Here is a tiny trained network, its code and every weight. The questions are about switching its units off for an input and a target symbol, where a switched-off unit gives its printed mean instead of its output.

import numpy as np


def w(rows, s, z=0):
    codes = np.array(rows[::2]) - 128.0
    scale = np.full(codes.shape[1], s)
    scale[-1] = z or s
    return codes * scale


def norm(h):
    return h / np.sqrt((h * h).mean(-1, keepdims=True) + 1e-5)


def f(y):
    return np.maximum(y, 0)


def softmax(a):
    e = np.exp(a - a.max(-1, keepdims=True))
    return e / e.sum(-1, keepdims=True)


def log_softmax(a):
    a = a - a.max(-1, keepdims=True)
    return a - np.log(np.exp(a).sum(-1, keepdims=True))


def net(x, mask):
    ids = ['γδζηθξτω'.index(c) for c in x.split()]
    T = len(ids)
    res = E[ids] + P[:T]
    u = 0
    for l in range(2):
        r = norm(res)
        for j in range(3):
            rows = slice(4 * j, 4 * j + 4)
            q, k, v = (r @ M[l][rows].T for M in (Q, K, V))
            z = softmax(np.where(np.tri(T) > 0, q @ k.T / 4**0.5, -1e9)) @ v
            o = O[l][rows]
            res = res + np.where(mask[u + j], z, o[:, -1]) @ o[:, :-1]
        u += 3
        y = f(norm(res) @ A[l][:, :-1].T + A[l][:, -1])
        res = res + np.where(mask[u : u + 8], y, B[l][:, -1]) @ B[l][:, :-1]
        u += 8
    return log_softmax(norm(res)[-1] @ U[:, :-1].T + U[:, -1])


Q, K, V, O, A, B = {}, {}, {}, {}, {}, {}
E = w([
[129,180,151,136,144],'γ',
[140,135,249,180,120],'δ',
[141,154,114,90,130],'ζ',
[101,115,144,54,105],'η',
[142,125,94,94,131],'θ',
[195,189,99,203,185],'ξ',
[139,135,135,99,136],'τ',
[188,61,185,157,141],'ω',
],0.018)
P = w([
[103,88,142,164,132],'0',
[146,166,144,79,118],'1',
[128,140,187,51,215],'2',
[43,126,130,101,238],'3',
[125,120,100,189,32],'4',
[201,167,160,90,49],'5',
[169,66,128,93,178],'6',
[43,166,106,192,111],'7',
[108,189,118,181,4],'8',
],0.012)
Q[0] = w([
[89,97,119,202,44],'0.h1',
[114,84,173,120,202],'0.h1',
[252,120,129,170,139],'0.h1',
[91,180,44,159,206],'0.h1',
[111,128,163,184,30],'0.h2',
[241,102,181,113,90],'0.h2',
[133,183,95,119,91],'0.h2',
[75,105,133,140,58],'0.h2',
[197,158,80,79,145],'0.h3',
[62,119,134,34,153],'0.h3',
[93,121,169,86,28],'0.h3',
[82,150,52,122,108],'0.h3',
],0.024)
K[0] = w([
[201,169,100,77,29],'0.h1',
[29,86,65,114,147],'0.h1',
[184,202,104,91,233],'0.h1',
[128,154,63,254,78],'0.h1',
[243,172,139,92,83],'0.h2',
[173,163,168,46,255],'0.h2',
[148,109,189,155,110],'0.h2',
[151,161,125,81,51],'0.h2',
[234,117,68,84,139],'0.h3',
[74,97,119,8,158],'0.h3',
[109,177,172,82,18],'0.h3',
[76,147,28,142,99],'0.h3',
],0.02)
V[0] = w([
[245,114,50,146,202],'0.h1',
[29,114,80,89,84],'0.h1',
[216,190,70,179,205],'0.h1',
[58,251,151,181,119],'0.h1',
[145,74,51,125,149],'0.h2',
[160,102,39,66,128],'0.h2',
[177,226,44,167,198],'0.h2',
[135,66,60,186,188],'0.h2',
[242,219,69,235,191],'0.h3',
[88,75,148,105,74],'0.h3',
[176,125,159,215,174],'0.h3',
[192,90,116,211,130],'0.h3',
],0.011)
O[0] = w([
[61,94,96,130,90,201],'0.h1',
[160,134,204,64,111,110],'0.h1',
[76,138,58,135,61,134],'0.h1',
[170,207,96,112,71,2],'0.h1',
[101,149,159,163,139,158],'0.h2',
[104,142,210,121,159,209],'0.h2',
[90,180,141,98,48,104],'0.h2',
[91,162,108,197,110,112],'0.h2',
[135,84,32,252,172,113],'0.h3',
[130,172,185,65,126,115],'0.h3',
[171,115,81,181,109,53],'0.h3',
[160,163,135,179,155,66],'0.h3',
],0.013,0.0049)
A[0] = w([
[211,175,200,168,131,28],'0.n1',
[90,54,228,198,58,116],'0.n2',
[226,73,221,201,8,129],'0.n3',
[208,124,59,75,158,72],'0.n4',
[157,161,138,240,86,244],'0.n5',
[62,137,212,181,46,3],'0.n6',
[127,76,206,141,125,189],'0.n7',
[128,106,215,173,151,74],'0.n8',
],0.014,0.0031)
B[0] = w([
[132,40,159,142,92,159],'0.n1',
[211,127,56,183,7,255],'0.n2',
[174,51,166,127,31,186],'0.n3',
[196,205,164,197,135,182],'0.n4',
[126,136,143,20,78,196],'0.n5',
[155,72,112,209,42,215],'0.n6',
[186,120,53,167,77,253],'0.n7',
[159,148,78,101,46,224],'0.n8',
],0.018,0.0089)
Q[1] = w([
[192,134,6,131,91],'1.h1',
[183,187,139,101,68],'1.h1',
[15,175,44,75,145],'1.h1',
[185,123,130,244,244],'1.h1',
[102,158,77,181,137],'1.h2',
[214,79,176,201,125],'1.h2',
[173,118,216,177,177],'1.h2',
[146,111,131,120,188],'1.h2',
[184,55,214,116,103],'1.h3',
[179,101,183,174,168],'1.h3',
[73,180,67,186,100],'1.h3',
[84,164,182,96,62],'1.h3',
],0.018)
K[1] = w([
[169,95,29,187,101],'1.h1',
[187,191,135,130,73],'1.h1',
[44,162,8,64,109],'1.h1',
[153,118,133,244,247],'1.h1',
[28,178,110,182,82],'1.h2',
[224,189,178,192,142],'1.h2',
[157,154,251,166,178],'1.h2',
[132,89,144,160,185],'1.h2',
[53,19,162,86,137],'1.h3',
[121,112,232,183,183],'1.h3',
[197,143,67,211,111],'1.h3',
[60,173,98,110,130],'1.h3',
],0.017)
V[1] = w([
[92,153,123,135,107],'1.h1',
[113,102,109,2,111],'1.h1',
[151,100,186,121,136],'1.h1',
[110,148,74,120,121],'1.h1',
[137,96,121,138,105],'1.h2',
[159,114,132,178,121],'1.h2',
[75,90,120,63,103],'1.h2',
[142,123,107,115,104],'1.h2',
[148,157,137,135,105],'1.h3',
[131,90,128,128,116],'1.h3',
[130,119,123,90,99],'1.h3',
[55,124,168,122,134],'1.h3',
],0.02)
O[1] = w([
[147,134,146,134,109,117],'1.h1',
[60,151,236,37,3,119],'1.h1',
[178,102,63,51,88,113],'1.h1',
[76,151,196,185,154,142],'1.h1',
[98,146,138,89,177,202],'1.h2',
[118,123,118,37,145,202],'1.h2',
[93,177,139,247,199,99],'1.h2',
[101,145,177,126,163,204],'1.h2',
[127,130,178,171,140,182],'1.h3',
[122,140,148,96,170,173],'1.h3',
[127,149,186,73,146,190],'1.h3',
[217,95,79,59,73,5],'1.h3',
],0.012,0.011)
A[1] = w([
[128,140,66,192,165,88],'1.n1',
[198,2,200,224,72,15],'1.n2',
[195,39,158,179,185,60],'1.n3',
[132,160,226,130,113,73],'1.n4',
[143,233,53,110,81,91],'1.n5',
[131,140,179,179,141,16],'1.n6',
[180,7,144,58,155,4],'1.n7',
[2,113,164,144,146,94],'1.n8',
],0.017,0.0028)
B[1] = w([
[140,159,111,48,89,162],'1.n1',
[170,123,170,251,71,252],'1.n2',
[141,123,191,131,87,160],'1.n3',
[130,179,70,118,123,159],'1.n4',
[94,109,167,155,201,169],'1.n5',
[103,132,145,108,147,142],'1.n6',
[53,142,42,170,117,165],'1.n7',
[180,33,127,88,156,160],'1.n8',
],0.029,0.017)
U = w([
[118,161,169,81,57,159],'γ',
[108,139,16,157,129,142],'δ',
[253,161,112,134,166,97],'ζ',
[14,93,162,175,115,2],'η',
[105,209,163,181,180,208],'θ',
[174,118,190,231,77,186],'ξ',
[213,78,54,123,68,16],'τ',
[140,45,153,127,178,227],'ω',
],0.012,0.0028)

Each question gives the input, a string of symbols that net reads in full, and the target symbol t.
The units are the heads (4 rows each of Q, K, V and O) and the neurons (one row each of A and B). Each row of codes is followed by its name. A weight is (code - 128) times the scale printed after its matrix; where a second scale follows, it is the last column's (O, A, B and U).
mask holds one flag per unit, layer by layer, with each layer's heads first. A switched-off unit (its flag False) gives its mean, the last column of its rows in O or B, instead of its output. The means were averaged over made-up inputs and are rounded, as every weight is.
A unit's drop is (log p(t) with every unit on - log p(t) with that unit switched off) / (log p(t) with every unit on - log p(t) with every unit switched off).
most important unit: the unit with the biggest drop
k most important neurons: the k neurons with the biggest drops, biggest first
top k neurons in layer l: the k neurons of layer l with the biggest drops, biggest first
heads that matter: for each layer, one digit per head in row order, 1 if its drop is at least 0.15 and else 0, layers parted by /
input γ τ γ ζ ζ, target δ: top 2 neurons in layer 0	(0.n2 0.n4)
input θ θ γ θ θ τ, target θ: heads that matter	100 / 000
input γ η ζ θ γ, target τ: top 2 neurons in layer 0	(0.n2 0.n6)
input θ θ η ζ γ θ, target τ: heads that matter	101 / 101
input η ξ η ζ θ θ, target τ: most important unit	1.h1
input θ η θ τ τ θ θ ζ, target δ: heads that matter	110 / 000
input θ ζ δ θ ζ θ, target ζ: heads that matter	110 / 000
input ξ ζ θ θ ξ ω η θ, target η: 2 most important neurons	(1.n2 1.n8)
input ω θ ζ ξ ζ τ ζ, target η: heads that matter	100 / 000
input η τ ζ θ γ, target δ: 4 most important neurons	(1.n7 0.n2 0.n5 1.n2)
input θ θ τ θ γ θ, target δ: 4 most important neurons	(0.n4 1.n7 0.n5 0.n8)
input θ θ θ ω δ η δ τ, target ζ: 2 most important neurons	(1.n2 0.n4)
input θ ω ζ θ ζ θ, target γ: heads that matter	000 / 100
input ω θ θ τ, target ω: most important unit	1.n8
input ζ γ θ ω γ ζ δ θ θ, target γ: heads that matter	010 / 100
input ζ η γ θ ζ, target τ: heads that matter	111 / 111
input θ γ ω ζ ξ θ ζ, target γ: heads that matter	110 / 100
input θ η θ ω θ δ γ ζ γ, target ζ: heads that matter	010 / 100
input θ δ γ θ τ, target ζ: 2 most important neurons	(0.n4 1.n2)
input ξ ω ζ ζ ζ, target ω: most important unit	0.h1
input ξ θ γ, target η: heads that matter	100 / 000
input δ δ θ γ, target ζ: heads that matter	110 / 000
input γ θ θ ζ θ ξ γ, target γ: 3 most important neurons	(0.n5 1.n2 0.n2)
input τ τ ζ θ ζ ζ ω θ γ, target γ: heads that matter	101 / 100
input τ ζ γ τ, target δ: 2 most important neurons	(1.n7 1.n2)
